Here is a tiny trained network, its code and every weight. The questions are about switching its units off for an input and a class, where a switched-off unit gives its printed mean instead of its output.

import numpy as np


def w(rows, s, z=0):
    codes = np.array(rows[::2]) - 128.0
    scale = np.full(codes.shape[1], s)
    scale[-1] = z or s
    return codes * scale


def norm(h):
    return h / np.sqrt((h * h).mean(-1, keepdims=True) + 1e-5)


def f(y):
    return np.maximum(y, 0)


def log_softmax(a):
    a = a - a.max(-1, keepdims=True)
    return a - np.log(np.exp(a).sum(-1, keepdims=True))


def net(x, mask):
    res = np.array(x, float).reshape(1, 5) / 4 @ E
    u = 0
    for l in range(4):
        y = f(norm(res) @ A[l][:, :-1].T + A[l][:, -1])
        res = res + np.where(mask[u : u + 10], y, B[l][:, -1]) @ B[l][:, :-1]
        u += 10
    return log_softmax(norm(res)[-1] @ U[:, :-1].T + U[:, -1])


A, B = {}, {}
E = w([
[112,85,66,180,92,83,44,29,113,92,159],'x0',
[126,131,133,119,135,135,107,163,133,105,159],'x1',
[1,162,29,217,209,129,206,201,88,108,95],'x2',
[83,176,189,153,81,218,194,68,115,38,197],'x3',
[131,192,36,34,150,230,54,97,95,119,121],'x4',
],0.0065)
A[0] = w([
[156,76,150,123,91,133,97,71,156,167,185,50],'L0N1',
[100,70,82,151,208,43,87,151,216,174,115,146],'L0N2',
[146,90,83,82,150,98,26,169,126,179,83,103],'L0N3',
[86,75,92,146,139,100,194,158,176,102,142,90],'L0N4',
[163,171,163,187,88,135,155,99,108,92,158,117],'L0N5',
[109,198,219,190,100,144,164,81,144,73,117,89],'L0N6',
[93,182,52,255,82,28,95,79,125,49,187,94],'L0N7',
[125,221,139,85,137,150,80,71,104,47,61,57],'L0N8',
[99,137,130,249,98,34,164,154,234,89,138,24],'L0N9',
[75,61,94,165,78,57,34,85,158,95,158,1],'L0N10',
],0.0057,0.0046)
B[0] = w([
[133,192,140,156,85,119,79,175,84,161,157,195],'L0N1',
[52,71,166,126,136,166,105,154,123,183,106,254],'L0N2',
[120,69,113,94,89,148,111,114,143,116,98,245],'L0N3',
[105,191,97,105,139,167,108,131,160,140,112,182],'L0N4',
[92,42,140,99,117,128,63,163,104,145,114,195],'L0N5',
[103,37,114,148,144,208,123,149,225,162,178,213],'L0N6',
[155,123,97,175,152,137,187,63,58,120,129,241],'L0N7',
[140,134,65,89,146,188,108,118,253,108,142,189],'L0N8',
[144,167,96,74,149,65,134,109,203,46,122,202],'L0N9',
[253,76,86,109,108,116,207,71,5,89,116,191],'L0N10',
],0.0072,0.0047)
A[1] = w([
[184,149,228,125,52,124,68,71,157,186,162,64],'L1N1',
[140,101,167,179,94,114,154,114,157,89,152,101],'L1N2',
[199,121,203,88,151,152,198,170,158,168,104,39],'L1N3',
[116,65,129,102,159,48,115,146,126,120,106,56],'L1N4',
[179,142,144,95,145,84,206,119,114,87,129,83],'L1N5',
[78,151,133,177,84,80,141,171,131,99,111,175],'L1N6',
[140,92,180,128,92,2,158,140,154,93,137,66],'L1N7',
[108,123,138,166,143,111,111,139,168,146,166,5],'L1N8',
[185,111,176,94,112,144,105,112,93,136,103,80],'L1N9',
[127,117,173,156,113,173,132,114,131,100,176,33],'L1N10',
],0.0091,0.0035)
B[1] = w([
[17,204,116,136,47,18,82,217,119,102,117,254],'L1N1',
[118,190,70,32,138,190,129,78,194,134,97,177],'L1N2',
[200,122,63,123,141,96,236,174,41,104,215,201],'L1N3',
[160,37,122,119,137,164,95,87,184,190,146,182],'L1N4',
[143,124,57,131,129,185,153,146,154,169,144,143],'L1N5',
[159,209,115,150,157,135,111,51,123,152,131,168],'L1N6',
[229,228,108,89,198,139,138,58,255,68,64,182],'L1N7',
[159,112,91,140,185,141,160,42,134,117,83,137],'L1N8',
[78,138,105,128,128,77,87,218,133,129,167,204],'L1N9',
[147,89,205,163,56,149,163,69,198,202,93,174],'L1N10',
],0.0065,0.0072)
A[2] = w([
[65,142,92,244,171,158,148,136,108,137,99,119],'L2N1',
[163,112,152,149,107,75,91,69,41,90,126,53],'L2N2',
[139,172,111,76,99,129,90,127,159,145,125,160],'L2N3',
[150,85,150,147,157,96,105,163,149,120,121,79],'L2N4',
[164,74,136,123,134,80,87,161,95,150,111,23],'L2N5',
[76,132,162,162,125,170,154,119,137,94,132,70],'L2N6',
[134,139,59,95,140,173,52,109,102,120,108,7],'L2N7',
[161,165,220,113,112,87,103,111,105,143,108,109],'L2N8',
[150,121,156,120,155,134,204,197,77,142,160,4],'L2N9',
[102,86,156,168,71,185,126,110,143,71,147,5],'L2N10',
],0.011,0.0031)
B[2] = w([
[119,143,150,93,44,43,36,221,143,72,173,254],'L2N1',
[217,93,44,209,123,179,224,187,35,52,192,172],'L2N2',
[65,141,111,145,187,112,147,139,156,113,92,252],'L2N3',
[137,127,191,180,162,200,115,65,149,112,66,156],'L2N4',
[71,51,201,134,106,193,145,78,87,146,127,189],'L2N5',
[89,92,132,117,141,119,83,101,131,233,76,183],'L2N6',
[184,194,180,158,173,117,208,85,185,143,123,236],'L2N7',
[66,181,69,145,141,104,97,176,101,73,157,164],'L2N8',
[202,94,2,128,95,173,177,55,56,136,172,182],'L2N9',
[133,38,183,96,119,171,182,104,93,162,76,186],'L2N10',
],0.0081,0.0069)
A[3] = w([
[99,58,195,154,223,132,113,150,131,220,92,65],'L3N1',
[162,196,130,103,238,134,150,56,182,30,90,59],'L3N2',
[37,79,222,192,105,216,139,135,139,162,178,59],'L3N3',
[173,169,58,76,117,148,160,137,150,183,137,23],'L3N4',
[161,204,131,120,183,112,138,98,254,111,80,118],'L3N5',
[96,40,154,188,254,72,69,172,93,190,98,65],'L3N6',
[69,20,221,136,63,187,123,68,147,113,66,69],'L3N7',
[177,181,49,97,152,205,113,151,64,197,183,101],'L3N8',
[95,186,159,120,108,32,72,230,89,108,158,89],'L3N9',
[129,74,188,157,176,159,61,132,92,254,96,3],'L3N10',
],0.007,0.0038)
B[3] = w([
[88,103,129,91,81,199,145,92,167,131,98,189],'L3N1',
[205,160,194,161,201,32,151,107,177,131,113,202],'L3N2',
[109,55,107,73,162,162,95,74,134,171,20,185],'L3N3',
[172,125,169,176,116,131,126,78,90,111,130,170],'L3N4',
[117,219,190,139,207,98,114,112,134,158,103,231],'L3N5',
[111,135,140,76,108,196,144,93,142,148,160,182],'L3N6',
[111,89,93,93,156,192,127,184,120,220,127,225],'L3N7',
[204,81,113,185,117,123,176,96,142,116,139,181],'L3N8',
[70,126,181,134,58,116,52,139,52,91,148,254],'L3N9',
[2,25,120,56,78,176,165,128,117,177,90,171],'L3N10',
],0.0098,0.0069)
U = w([
[19,46,173,42,132,207,142,111,158,230,70,248],'0',
[14,196,187,147,60,30,37,230,75,73,185,17],'1',
[173,232,221,169,248,46,173,72,210,148,94,16],'2',
[226,66,63,193,110,130,227,118,42,94,209,209],'3',
],0.013,0.0019)

Each question gives the input, the list of numbers given to net, and the class t.
The units are the neurons (one row each of A and B). Each row of codes is followed by its name. A weight is (code - 128) times the scale printed after its matrix; where a second scale follows, it is the last column's (A, B and U).
mask holds one flag per neuron, layer by layer. A switched-off neuron (its flag False) gives its mean, the last column of its row in B, instead of its output. The means were averaged over made-up inputs and are rounded, as every weight is.
A unit's drop is (log p(t) with every unit on - log p(t) with that unit switched off) / (log p(t) with every unit on - log p(t) with every unit switched off).
The circuit of an input: a set's keep is (log p(t) with only the set's units on - log p(t) with every unit switched off) / (log p(t) with every unit on - log p(t) with every unit switched off). Starting from the 12 units with the biggest drops (on a tie, the unit counted first), units are removed one at a time, each time the one whose removal leaves the highest keep (on an exact tie, the one counted first), for as long as the keep stays at least 0.8.
units of the circuit, in order: the units of the circuit, biggest drop first
k most important neurons: the k neurons with the biggest drops, biggest first
top k neurons in layer l: the k neurons of layer l with the biggest drops, biggest first
drop when u is switched off: that unit's drop, to one decimal
input [3,-1,-4,-4,-5], class 2: units of the circuit, in order => [L1N7]
input [-4,6,6,7,-8], class 2: top 2 neurons in layer 3 => [L3N5; L3N10]
input [-8,-4,-7,-4,-1], class 3: 3 most important neurons => [L1N3; L2N9; L2N1]
input [7,-5,-5,-6,3], class 3: 3 most important neurons => [L2N2; L0N10; L0N6]
input [7,2,-7,-6,-8], class 2: 2 most important neurons => [L1N7; L2N1]
input [-8,-4,-7,-7,5], class 3: units of the circuit, in order => [L1N3; L3N8]
input [-2,-1,3,-5,-6], class 2: 3 most important neurons => [L0N9; L1N7; L1N6]
input [-5,3,7,-5,-7], class 1: 2 most important neurons => [L2N1; L0N4]
input [2,1,0,6,-7], class 2: 3 most important neurons => [L0N9; L1N7; L1N2]
input [8,-4,8,-2,0], class 1: 2 most important neurons => [L2N1; L0N2]
input [2,1,-7,4,-7], class 1: 3 most important neurons => [L1N1; L0N1; L2N7]
input [0,0,2,6,7], class 2: 2 most important neurons => [L0N8; L2N7]
input [-6,6,-2,-5,4], class 3: 3 most important neurons => [L1N3; L2N9; L0N5]
input [7,2,-2,5,3], class 3: units of the circuit, in order => [L2N2]
input [-1,2,-8,7,3], class 1: 3 most important neurons => [L1N1; L0N1; L2N8]
input [-5,-2,2,-4,-6], class 2: 2 most important neurons => [L0N9; L1N7]
input [8,2,-2,6,-3], class 3: 3 most important neurons => [L0N10; L2N2; L0N7]
input [-7,4,4,2,7], class 2: top 2 neurons in layer 0 => [L0N8; L0N10]
input [1,3,-7,-2,0], class 1: drop when L1N4 is switched off => 0.0
input [4,-7,5,2,8], class 2: units of the circuit, in order => [L2N7]
input [8,0,-4,-4,3], class 3: drop when L2N2 is switched off => 0.6
input [3,-1,-3,-4,-8], class 2: drop when L1N7 is switched off => 5.7
